Below is a small trained network, with its code and all its weights. Each question gives an input and a class and asks what happens when units are switched off, that is, made to give their printed mean instead of their output.

import numpy as np


def w(rows, s, z=0):
    codes = np.array(rows[::2]) - 128.0
    scale = np.full(codes.shape[1], s)
    scale[-1] = z or s
    return codes * scale


def f(y):
    return y / 2 * (1 + np.tanh(0.7978845608 * (y + 0.044715 * y**3)))


def log_softmax(a):
    a = a - a.max(-1, keepdims=True)
    return a - np.log(np.exp(a).sum(-1, keepdims=True))


def net(x, mask):
    res = np.array(x, float).reshape(1, 7) / 4 @ E
    y = f(res @ A[0][:, :-1].T + A[0][:, -1])
    res = res + np.where(mask, y, B[0][:, -1]) @ B[0][:, :-1]
    return log_softmax(res[-1] @ U[:, :-1].T + U[:, -1])


A, B = {}, {}
E = w([
[132,147,112],'x0',
[170,219,180],'x1',
[114,139,201],'x2',
[154,226,2],'x3',
[170,57,137],'x4',
[39,184,105],'x5',
[79,54,136],'x6',
],0.0073)
A[0] = w([
[175,214,184,171],'neuron 1',
[94,59,185,124],'neuron 2',
[230,120,129,144],'neuron 3',
[250,77,62,180],'neuron 4',
[71,93,37,173],'neuron 5',
[174,90,120,127],'neuron 6',
[114,201,191,252],'neuron 7',
[205,159,148,188],'neuron 8',
[165,149,146,179],'neuron 9',
[81,157,213,130],'neuron 10',
[59,64,102,183],'neuron 11',
],0.013,0.0028)
B[0] = w([
[143,69,41,243],'neuron 1',
[156,125,211,255],'neuron 2',
[53,105,145,200],'neuron 3',
[12,182,200,251],'neuron 4',
[97,248,133,237],'neuron 5',
[101,138,171,166],'neuron 6',
[195,74,39,231],'neuron 7',
[79,89,83,207],'neuron 8',
[126,85,101,166],'neuron 9',
[205,91,97,209],'neuron 10',
[146,196,161,240],'neuron 11',
],0.018,0.0067)
U = w([
[5,81,105,66],'0',
[97,68,90,101],'1',
[124,208,89,129],'2',
[88,167,107,252],'3',
[130,125,61,223],'4',
[185,135,178,14],'5',
],0.011,0.0037)

Each question gives the input, the list of numbers given to net, and the class t.
The units are the neurons (one row each of A and B). Each row of codes is followed by its name. A weight is (code - 128) times the scale printed after its matrix; where a second scale follows, it is the last column's (A, B and U).
mask holds one flag per neuron, in row order. A switched-off neuron (its flag False) gives its mean, the last column of its row in B, instead of its output. The means were averaged over made-up inputs and are rounded, as every weight is.
A unit's drop is (log p(t) with every unit on - log p(t) with that unit switched off) / (log p(t) with every unit on - log p(t) with every unit switched off).
The circuit of an input: a set's keep is (log p(t) with only the set's units on - log p(t) with every unit switched off) / (log p(t) with every unit on - log p(t) with every unit switched off). Starting from all 11 units, units are removed one at a time, each time the one whose removal leaves the highest keep (on an exact tie, the one counted first), for as long as the keep stays at least 0.8.
circuit, biggest first: the units of the circuit, biggest drop first
unit that matters most: the unit with the biggest drop
top k neurons: the k neurons with the biggest drops, biggest first
drop when u is switched off: that unit's drop, to one decimal
input [-7,1,1,1,7,8,6], class 2: top 2 neurons => (neuron 5; neuron 11)
input [-7,8,3,-4,1,2,8], class 5: circuit, biggest first => (neuron 2)
input [2,5,7,1,3,-8,-5], class 0: top 2 neurons => (neuron 3; neuron 4)
input [-6,-4,-5,-1,7,3,1], class 2: circuit, biggest first => (neuron 5; neuron 11)
input [0,-5,-8,0,-1,-8,6], class 3: circuit, biggest first => (neuron 5; neuron 11; neuron 4)
input [8,4,7,4,4,5,3], class 1: top 2 neurons => (neuron 5; neuron 11)
input [-3,6,3,3,4,2,0], class 1: top 2 neurons => (neuron 5; neuron 11)
input [-2,2,-1,2,-2,2,2], class 4: top 2 neurons => (neuron 4; neuron 11)
input [-4,-1,5,-1,-2,-1,-6], class 1: circuit, biggest first => (neuron 5; neuron 11)
input [3,1,8,-3,0,4,1], class 1: top 2 neurons => (neuron 5; neuron 7)
input [4,0,-1,-1,-8,-7,-4], class 0: top 3 neurons => (neuron 10; neuron 3; neuron 8)
input [-5,7,6,-6,-2,1,2], class 4: top 2 neurons => (neuron 7; neuron 1)
input [1,-2,4,-6,2,-1,-5], class 5: top 2 neurons => (neuron 2; neuron 1)
input [-2,-7,5,5,-3,-4,-6], class 0: unit that matters most => neuron 11
input [-1,-2,5,4,-8,7,3], class 2: drop when neuron 5 is switched off => 0.5
input [4,-8,-4,8,-6,8,5], class 2: drop when neuron 5 is switched off => 0.1
input [-7,4,-7,3,-7,3,-7], class 4: drop when neuron 2 is switched off => 0.0
input [1,-7,2,0,3,-8,8], class 3: top 2 neurons => (neuron 4; neuron 11)
